Here is a tiny trained network, its code and every weight. The questions are about switching its units off for an input and a target symbol, where a switched-off unit gives its printed mean instead of its output.

import numpy as np


def w(rows, s, z=0):
    codes = np.array(rows[::2]) - 128.0
    scale = np.full(codes.shape[1], s)
    scale[-1] = z or s
    return codes * scale


def f(y):
    return np.maximum(y, 0)


def softmax(a):
    e = np.exp(a - a.max(-1, keepdims=True))
    return e / e.sum(-1, keepdims=True)


def log_softmax(a):
    a = a - a.max(-1, keepdims=True)
    return a - np.log(np.exp(a).sum(-1, keepdims=True))


def net(x, mask):
    ids = ['βζηξπτφψω'.index(c) for c in x.split()]
    T = len(ids)
    res = E[ids] + P[:T]
    u = 0
    for l in range(3):
        q, k, v = (res @ M[l].T for M in (Q, K, V))
        z = softmax(np.where(np.tri(T) > 0, q @ k.T / 3**0.5, -1e9)) @ v
        res = res + np.where(mask[u], z, O[l][:, -1]) @ O[l][:, :-1]
        u += 1
        y = f(res @ A[l][:, :-1].T + A[l][:, -1])
        res = res + np.where(mask[u : u + 12], y, B[l][:, -1]) @ B[l][:, :-1]
        u += 12
    return log_softmax(res[-1] @ U[:, :-1].T + U[:, -1])


Q, K, V, O, A, B = {}, {}, {}, {}, {}, {}
E = w([
[122,135,159,121,97,170],'β',
[114,126,102,164,175,155],'ζ',
[157,121,62,126,131,253],'η',
[178,117,122,195,92,160],'ξ',
[90,146,220,105,112,182],'π',
[174,112,153,194,111,154],'τ',
[84,61,181,107,77,144],'φ',
[168,118,156,196,119,160],'ψ',
[194,101,183,181,186,193],'ω',
],0.014)
P = w([
[88,132,145,254,153,166],'0',
[93,143,118,221,139,148],'1',
[110,146,103,195,136,145],'2',
[133,146,94,170,137,143],'3',
[157,139,92,148,143,138],'4',
[186,128,93,132,152,130],'5',
[211,112,98,116,159,122],'6',
],0.0099)
Q[0] = w([
[208,143,106,208,83,144],'L0H0',
[147,193,204,101,7,36],'L0H0',
[212,104,126,207,115,231],'L0H0',
],0.018)
K[0] = w([
[162,100,93,47,201,110],'L0H0',
[2,115,119,180,200,156],'L0H0',
[160,145,143,18,174,72],'L0H0',
],0.02)
V[0] = w([
[234,57,166,118,67,128],'L0H0',
[123,179,253,88,198,130],'L0H0',
[197,231,126,153,145,164],'L0H0',
],0.011)
O[0] = w([
[18,148,55,189,69,157,135],'L0H0',
[162,254,134,79,122,150,7],'L0H0',
[130,188,213,197,86,47,156],'L0H0',
],0.0065,0.0014)
A[0] = w([
[169,164,117,159,145,90,94],'L0N0',
[175,145,141,129,171,132,64],'L0N1',
[108,105,64,15,76,108,97],'L0N2',
[141,90,129,165,161,45,42],'L0N3',
[101,124,134,110,87,125,179],'L0N4',
[151,213,105,2,133,95,2],'L0N5',
[79,149,95,172,119,62,94],'L0N6',
[175,119,92,164,152,135,112],'L0N7',
[123,162,94,119,162,79,148],'L0N8',
[165,122,142,118,112,64,128],'L0N9',
[100,125,182,107,76,71,100],'L0N10',
[70,131,110,118,169,121,125],'L0N11',
],0.02,0.0074)
B[0] = w([
[96,166,121,130,157,98,183],'L0N0',
[112,88,121,112,154,116,162],'L0N1',
[105,101,107,184,97,63,182],'L0N2',
[130,80,134,76,94,92,169],'L0N3',
[132,134,168,88,153,126,219],'L0N4',
[128,97,94,87,125,5,133],'L0N5',
[140,129,124,151,66,120,158],'L0N6',
[172,152,153,97,135,147,253],'L0N7',
[103,140,166,175,118,137,137],'L0N8',
[102,136,125,120,138,155,138],'L0N9',
[136,131,139,126,131,164,150],'L0N10',
[163,148,144,125,116,127,160],'L0N11',
],0.031,0.0055)
Q[1] = w([
[184,108,168,83,207,90],'L1H0',
[84,91,13,176,138,120],'L1H0',
[91,89,2,140,159,116],'L1H0',
],0.046)
K[1] = w([
[2,59,178,34,135,240],'L1H0',
[185,68,6,204,143,26],'L1H0',
[176,15,46,107,144,50],'L1H0',
],0.031)
V[1] = w([
[47,127,105,229,65,247],'L1H0',
[193,172,145,104,184,65],'L1H0',
[149,97,114,246,88,254],'L1H0',
],0.0018)
O[1] = w([
[253,213,152,91,205,54,1],'L1H0',
[90,145,162,118,111,84,146],'L1H0',
[200,198,172,71,132,45,33],'L1H0',
],0.0013,0.00093)
A[1] = w([
[109,138,156,122,148,182,86],'L1N0',
[119,130,16,156,133,96,53],'L1N1',
[93,190,24,185,120,56,2],'L1N2',
[63,203,85,164,157,107,93],'L1N3',
[196,98,103,199,106,177,119],'L1N4',
[122,110,8,175,120,94,11],'L1N5',
[82,138,58,178,163,56,95],'L1N6',
[100,101,130,131,81,77,14],'L1N7',
[102,158,87,163,214,123,51],'L1N8',
[75,193,51,163,100,142,67],'L1N9',
[100,110,31,148,128,91,133],'L1N10',
[121,154,128,180,44,105,71],'L1N11',
],0.012,0.0097)
B[1] = w([
[132,107,55,132,100,158,226],'L1N0',
[140,111,109,150,197,173,142],'L1N1',
[136,85,46,201,226,240,150],'L1N2',
[171,59,27,149,220,132,173],'L1N3',
[177,187,78,39,120,186,253],'L1N4',
[126,164,69,85,225,140,153],'L1N5',
[170,156,143,74,36,167,204],'L1N6',
[130,113,73,66,74,198,228],'L1N7',
[146,177,50,11,122,48,168],'L1N8',
[174,13,129,174,160,174,133],'L1N9',
[222,121,118,85,60,110,189],'L1N10',
[221,87,71,137,178,59,244],'L1N11',
],0.012,0.0045)
Q[2] = w([
[160,181,20,84,124,134],'L2H0',
[198,70,129,103,114,3],'L2H0',
[111,125,71,172,152,135],'L2H0',
],0.051)
K[2] = w([
[170,131,94,128,133,72],'L2H0',
[170,254,58,66,129,202],'L2H0',
[120,139,115,91,126,45],'L2H0',
],0.054)
V[2] = w([
[80,52,4,32,121,87],'L2H0',
[121,185,156,103,145,148],'L2H0',
[96,80,162,50,168,153],'L2H0',
],0.0025)
O[2] = w([
[9,37,130,163,156,157,253],'L2H0',
[158,107,90,71,134,85,143],'L2H0',
[114,86,143,67,113,155,177],'L2H0',
],0.0016,0.0032)
A[2] = w([
[55,111,211,141,185,121,83],'L2N0',
[113,154,159,181,133,138,250],'L2N1',
[9,88,161,206,122,59,136],'L2N2',
[150,200,152,209,85,87,148],'L2N3',
[124,233,126,178,160,91,81],'L2N4',
[92,151,137,201,106,146,100],'L2N5',
[47,115,165,92,139,174,192],'L2N6',
[108,120,222,120,163,98,214],'L2N7',
[93,94,163,159,62,53,141],'L2N8',
[24,121,119,218,139,29,98],'L2N9',
[86,130,202,162,163,206,120],'L2N10',
[59,141,168,191,100,195,96],'L2N11',
],0.014,0.011)
B[2] = w([
[175,147,157,71,118,146,172],'L2N0',
[75,59,128,185,129,154,170],'L2N1',
[159,189,6,117,109,117,153],'L2N2',
[159,131,181,154,128,97,146],'L2N3',
[116,41,151,94,151,126,157],'L2N4',
[121,83,117,125,119,150,128],'L2N5',
[115,86,164,195,141,119,227],'L2N6',
[89,161,53,170,115,126,246],'L2N7',
[93,168,184,99,151,116,192],'L2N8',
[157,71,165,120,128,163,133],'L2N9',
[161,84,176,91,130,109,182],'L2N10',
[154,178,83,94,125,123,144],'L2N11',
],0.025,0.011)
U = w([
[81,50,204,210,89,188,240],'β',
[60,179,95,206,105,79,245],'ζ',
[69,136,223,87,39,98,169],'η',
[143,72,109,139,24,108,24],'ξ',
[101,90,140,109,187,96,57],'π',
[178,149,165,190,102,72,60],'τ',
[146,193,198,143,154,253,208],'φ',
[154,142,193,184,126,78,72],'ψ',
[149,130,136,201,166,137,2],'ω',
],0.0032,0.0045)

Each question gives the input, a string of symbols that net reads in full, and the target symbol t.
The units are the heads (3 rows each of Q, K, V and O) and the neurons (one row each of A and B). Each row of codes is followed by its name. A weight is (code - 128) times the scale printed after its matrix; where a second scale follows, it is the last column's (O, A, B and U).
mask holds one flag per unit, layer by layer, with each layer's heads first. A switched-off unit (its flag False) gives its mean, the last column of its rows in O or B, instead of its output. The means were averaged over made-up inputs and are rounded, as every weight is.
A unit's drop is (log p(t) with every unit on - log p(t) with that unit switched off) / (log p(t) with every unit on - log p(t) with every unit switched off).
The circuit of an input: a set's keep is (log p(t) with only the set's units on - log p(t) with every unit switched off) / (log p(t) with every unit on - log p(t) with every unit switched off). Starting from the 12 units with the biggest drops (on a tie, the unit counted first), units are removed one at a time, each time the one whose removal leaves the highest keep (on an exact tie, the one counted first), for as long as the keep stays at least 0.8.
units of the circuit, in order: the units of the circuit, biggest drop first
unit that matters most: the unit with the biggest drop
top k neurons: the k neurons with the biggest drops, biggest first
k most important neurons of layer l: the k neurons of layer l with the biggest drops, biggest first
input η φ τ τ φ, target ζ: top 4 neurons -> L2N2, L0N2, L0N4, L0N7
input π φ φ ξ ζ, target ξ: units of the circuit, in order -> L0N6, L0H0, L0N3, L1N7
input η π π π φ, target β: unit that matters most -> L1N11
input φ β ζ ξ, target ζ: top 3 neurons -> L2N7, L0N3, L0N0
input φ ζ φ ζ τ η ζ, target η: units of the circuit, in order -> L0H0, L0N3, L2N8
input ψ φ η ξ, target η: units of the circuit, in order -> L0N3, L0H0, L2N8
input φ φ φ η π β, target β: top 2 neurons -> L1N11, L2N1
input φ φ ζ π φ η τ, target η: units of the circuit, in order -> L0H0, L0N3, L2N8
input φ ζ ω ψ, target ω: top 2 neurons -> L0N0, L1N11
input φ τ ψ, target τ: units of the circuit, in order -> L0H0, L0N6, L1N11, L2N3
input ζ φ π π π, target η: top 2 neurons -> L0N5, L0N7
input ζ φ ζ ζ ζ, target ζ: 2 most important neurons of layer 0 -> L0N3, L0N0
input τ β η ζ ζ φ π, target β: 2 most important neurons of layer 2 -> L2N6, L2N1
input φ φ φ ξ φ τ, target φ: unit that matters most -> L0H0
input φ φ ψ ψ, target ψ: 2 most important neurons of layer 0 -> L0N6, L0N7
input β τ φ φ ζ, target φ: top 2 neurons -> L1N4, L0N7
input φ π φ φ ζ ψ, target ζ: top 2 neurons -> L2N7, L0N3
input φ ω ξ, target ω: 3 most important neurons of layer 1 -> L1N11, L1N2, L1N9
input ζ τ τ, target τ: top 3 neurons -> L0N6, L1N11, L2N3
input η φ ζ ξ η ψ, target η: unit that matters most -> L0H0
input ξ τ ζ ζ φ, target β: top 2 neurons -> L2N6, L0N10
input ζ φ ω ζ ω β ζ, target β: 2 most important neurons of layer 0 -> L0N7, L0N0
input φ π φ φ π, target ζ: 2 most important neurons of layer 2 -> L2N7, L2N10
input τ φ φ ξ, target φ: top 2 neurons -> L1N4, L0N7
input η φ τ η ζ π τ, target π: top 3 neurons -> L0N0, L2N4, L0N7
input ζ ω ζ, target ω: top 2 neurons -> L1N11, L0N0
input φ φ ζ β ζ τ, target ζ: unit that matters most -> L2N7
input φ β φ ψ τ τ, target τ: top 2 neurons -> L0N6, L0N7
input φ φ β ω τ, target ω: top 2 neurons -> L0N0, L1N11
input π ζ π ζ ω, target π: top 4 neurons -> L0N0, L2N4, L1N8, L0N7
